Here is a tiny trained network, its code and every weight. The questions are about switching its units off for an input and a target symbol, where a switched-off unit gives its printed mean instead of its output.

import numpy as np


def w(rows, s, z=0):
    codes = np.array(rows[::2]) - 128.0
    scale = np.full(codes.shape[1], s)
    scale[-1] = z or s
    return codes * scale


def norm(h):
    return h / np.sqrt((h * h).mean(-1, keepdims=True) + 1e-5)


def f(y):
    return y / 2 * (1 + np.tanh(0.7978845608 * (y + 0.044715 * y**3)))


def softmax(a):
    e = np.exp(a - a.max(-1, keepdims=True))
    return e / e.sum(-1, keepdims=True)


def log_softmax(a):
    a = a - a.max(-1, keepdims=True)
    return a - np.log(np.exp(a).sum(-1, keepdims=True))


def net(x, mask):
    ids = ['αβγδεζηθμξπφψ'.index(c) for c in x.split()]
    T = len(ids)
    res = E[ids] + P[:T]
    u = 0
    for l in range(2):
        r = norm(res)
        for j in range(2):
            rows = slice(3 * j, 3 * j + 3)
            q, k, v = (r @ M[l][rows].T for M in (Q, K, V))
            z = softmax(np.where(np.tri(T) > 0, q @ k.T / 3**0.5, -1e9)) @ v
            o = O[l][rows]
            res = res + np.where(mask[u + j], z, o[:, -1]) @ o[:, :-1]
        u += 2
        y = f(norm(res) @ A[l][:, :-1].T + A[l][:, -1])
        res = res + np.where(mask[u : u + 4], y, B[l][:, -1]) @ B[l][:, :-1]
        u += 4
    return log_softmax(norm(res)[-1] @ U[:, :-1].T + U[:, -1])


Q, K, V, O, A, B = {}, {}, {}, {}, {}, {}
E = w([
[97,141,134,96],'α',
[120,66,112,146],'β',
[144,155,123,116],'γ',
[98,143,128,94],'δ',
[117,69,119,144],'ε',
[150,160,118,118],'ζ',
[139,75,115,131],'η',
[124,66,107,155],'θ',
[163,164,115,134],'μ',
[5,222,159,158],'ξ',
[131,77,121,135],'π',
[147,86,124,140],'φ',
[128,81,115,145],'ψ',
],0.0029)
P = w([
[171,92,182,145],'0',
[99,95,6,102],'1',
[103,87,10,97],'2',
[103,77,11,101],'3',
[136,181,33,69],'4',
[123,182,40,76],'5',
[122,177,45,75],'6',
[94,159,52,67],'7',
[108,166,54,68],'8',
[112,170,53,73],'9',
[105,165,58,92],'10',
[136,166,38,93],'11',
[155,176,25,99],'12',
],0.0011)
Q[0] = w([
[65,194,16,134],'L0H1',
[106,116,49,178],'L0H1',
[69,17,70,120],'L0H1',
[91,247,82,74],'L0H2',
[163,177,228,144],'L0H2',
[91,254,176,126],'L0H2',
],0.0078)
K[0] = w([
[93,141,212,196],'L0H1',
[166,129,214,222],'L0H1',
[162,90,134,228],'L0H1',
[221,133,57,205],'L0H2',
[51,219,62,89],'L0H2',
[188,196,1,125],'L0H2',
],0.0075)
V[0] = w([
[26,150,134,205],'L0H1',
[198,168,222,179],'L0H1',
[143,166,159,22],'L0H1',
[210,121,88,243],'L0H2',
[143,121,39,8],'L0H2',
[212,138,1,90],'L0H2',
],0.0016)
O[0] = w([
[230,166,92,148,88],'L0H1',
[145,37,117,83,14],'L0H1',
[75,86,87,157,62],'L0H1',
[82,200,146,80,192],'L0H2',
[154,91,7,87,232],'L0H2',
[114,222,53,55,255],'L0H2',
],0.0017,0.0008)
A[0] = w([
[209,205,71,132,113],'L0N1',
[46,156,255,138,1],'L0N2',
[120,205,207,154,165],'L0N3',
[152,77,181,171,130],'L0N4',
],0.0039,0.0034)
B[0] = w([
[33,91,166,96,215],'L0N1',
[124,4,189,90,12],'L0N2',
[183,185,87,213,65],'L0N3',
[88,205,93,91,69],'L0N4',
],0.0027,0.0011)
Q[1] = w([
[55,18,50,132],'L1H1',
[127,254,115,71],'L1H1',
[69,13,59,113],'L1H1',
[188,89,50,111],'L1H2',
[56,241,164,91],'L1H2',
[80,27,49,110],'L1H2',
],0.009)
K[1] = w([
[166,43,255,167],'L1H1',
[110,236,122,43],'L1H1',
[194,42,244,160],'L1H1',
[242,41,203,172],'L1H2',
[43,124,83,13],'L1H2',
[246,181,233,122],'L1H2',
],0.0085)
V[1] = w([
[144,66,196,155],'L1H1',
[181,170,105,175],'L1H1',
[139,137,176,47],'L1H1',
[174,89,2,89],'L1H2',
[114,39,167,130],'L1H2',
[254,135,180,39],'L1H2',
],0.0047)
O[1] = w([
[121,135,194,85,104],'L1H1',
[149,210,100,137,106],'L1H1',
[47,101,159,159,121],'L1H1',
[172,136,103,210,254],'L1H2',
[50,150,124,153,139],'L1H2',
[86,80,1,96,132],'L1H2',
],0.0057,0.0026)
A[1] = w([
[59,120,165,89,36],'L1N1',
[107,174,255,134,3],'L1N2',
[92,17,107,42,126],'L1N3',
[190,99,194,176,36],'L1N4',
],0.0071,0.003)
B[1] = w([
[170,93,3,32,122],'L1N1',
[71,180,71,196,197],'L1N2',
[161,141,243,130,253],'L1N3',
[96,59,173,81,126],'L1N4',
],0.0054,0.002)
U = w([
[32,8,251,250,124],'α',
[21,254,252,253,87],'β',
[205,8,5,69,111],'γ',
[230,7,248,252,38],'δ',
[1,253,10,50,93],'ε',
[240,3,120,34,169],'ζ',
[3,5,4,252,57],'η',
[251,240,233,124,61],'θ',
[250,91,242,71,184],'μ',
[139,254,177,20,178],'ξ',
[46,66,181,83,255],'π',
[67,71,12,21,162],'φ',
[252,248,2,5,45],'ψ',
],0.0095,0.0084)

Each question gives the input, a string of symbols that net reads in full, and the target symbol t.
The units are the heads (3 rows each of Q, K, V and O) and the neurons (one row each of A and B). Each row of codes is followed by its name. A weight is (code - 128) times the scale printed after its matrix; where a second scale follows, it is the last column's (O, A, B and U).
mask holds one flag per unit, layer by layer, with each layer's heads first. A switched-off unit (its flag False) gives its mean, the last column of its rows in O or B, instead of its output. The means were averaged over made-up inputs and are rounded, as every weight is.
A unit's drop is (log p(t) with every unit on - log p(t) with that unit switched off) / (log p(t) with every unit on - log p(t) with every unit switched off).
The circuit of an input: a set's keep is (log p(t) with only the set's units on - log p(t) with every unit switched off) / (log p(t) with every unit on - log p(t) with every unit switched off). Starting from all 12 units, units are removed one at a time, each time the one whose removal leaves the highest keep (on an exact tie, the one counted first), for as long as the keep stays at least 0.8.
circuit, biggest first: the units of the circuit, biggest drop first
top k neurons: the k neurons with the biggest drops, biggest first
top k neurons in layer l: the k neurons of layer l with the biggest drops, biggest first
input ψ η ε ξ α ζ ε π, target ψ: top 2 neurons => [L0N1; L0N4]
input μ η ζ γ ψ φ η ξ η θ, target μ: circuit, biggest first => [L1H2; L1N3; L0N3]
input μ ζ δ γ η α α φ η β ε π η, target μ: circuit, biggest first => [L1H2; L1N3; L0N1]
input δ ξ α θ, target δ: top 2 neurons => [L0N4; L0N1]
input α η π π φ π, target α: circuit, biggest first => [L0N2; L1H1]
input ε ψ μ δ, target β: top 2 neurons => [L1N2; L0N1]
input α ψ η γ φ, target α: circuit, biggest first => [L0N2; L1H1]
input φ γ φ ψ, target φ: circuit, biggest first => [L1H2; L0N4; L0H2]
input μ φ η α π β δ φ η α φ φ, target μ: top 2 neurons in layer 0 => [L0N1; L0N3]
input η ξ ψ δ γ β ζ η ε ζ φ, target η: top 2 neurons => [L0N1; L0N4]
input ζ ξ β α, target γ: top 2 neurons => [L0N3; L0N2]
input α η π α ξ μ ζ μ α β, target α: top 2 neurons => [L0N4; L0N2]
input α η η δ ψ, target α: top 2 neurons in layer 0 => [L0N4; L0N2]
input ξ ψ α μ η α ε α η π ε ζ η, target ξ: top neuron in layer 1 => [L1N2]
input θ φ φ θ μ γ θ φ ξ α ξ π, target θ: circuit, biggest first => [L1H1; L1H2]
input β μ θ ψ, target β: top 2 neurons in layer 0 => [L0N4; L0N1]
input ε ζ γ ε η δ γ α η φ ψ, target ε: circuit, biggest first => [L1H2; L0H2; L1N1]
input ε η μ α, target β: circuit, biggest first => [L1H2; L1N2; L1H1]
input ξ η ε π η ψ φ φ π ξ φ, target ξ: circuit, biggest first => [L1H2; L0H2; L0N2; L1N1]
input η α δ ξ ξ ε ξ η β γ η η φ, target η: top 3 neurons in layer 0 => [L0N4; L0N1; L0N2]
input ψ ε δ ψ ε ζ δ ε, target ψ: circuit, biggest first => [L0N1; L1H1]
input ε θ η ζ η, target ε: top 4 neurons => [L0N4; L1N2; L0N1; L1N1]
input δ δ γ γ β, target δ: top neuron in layer 0 => [L0N4]
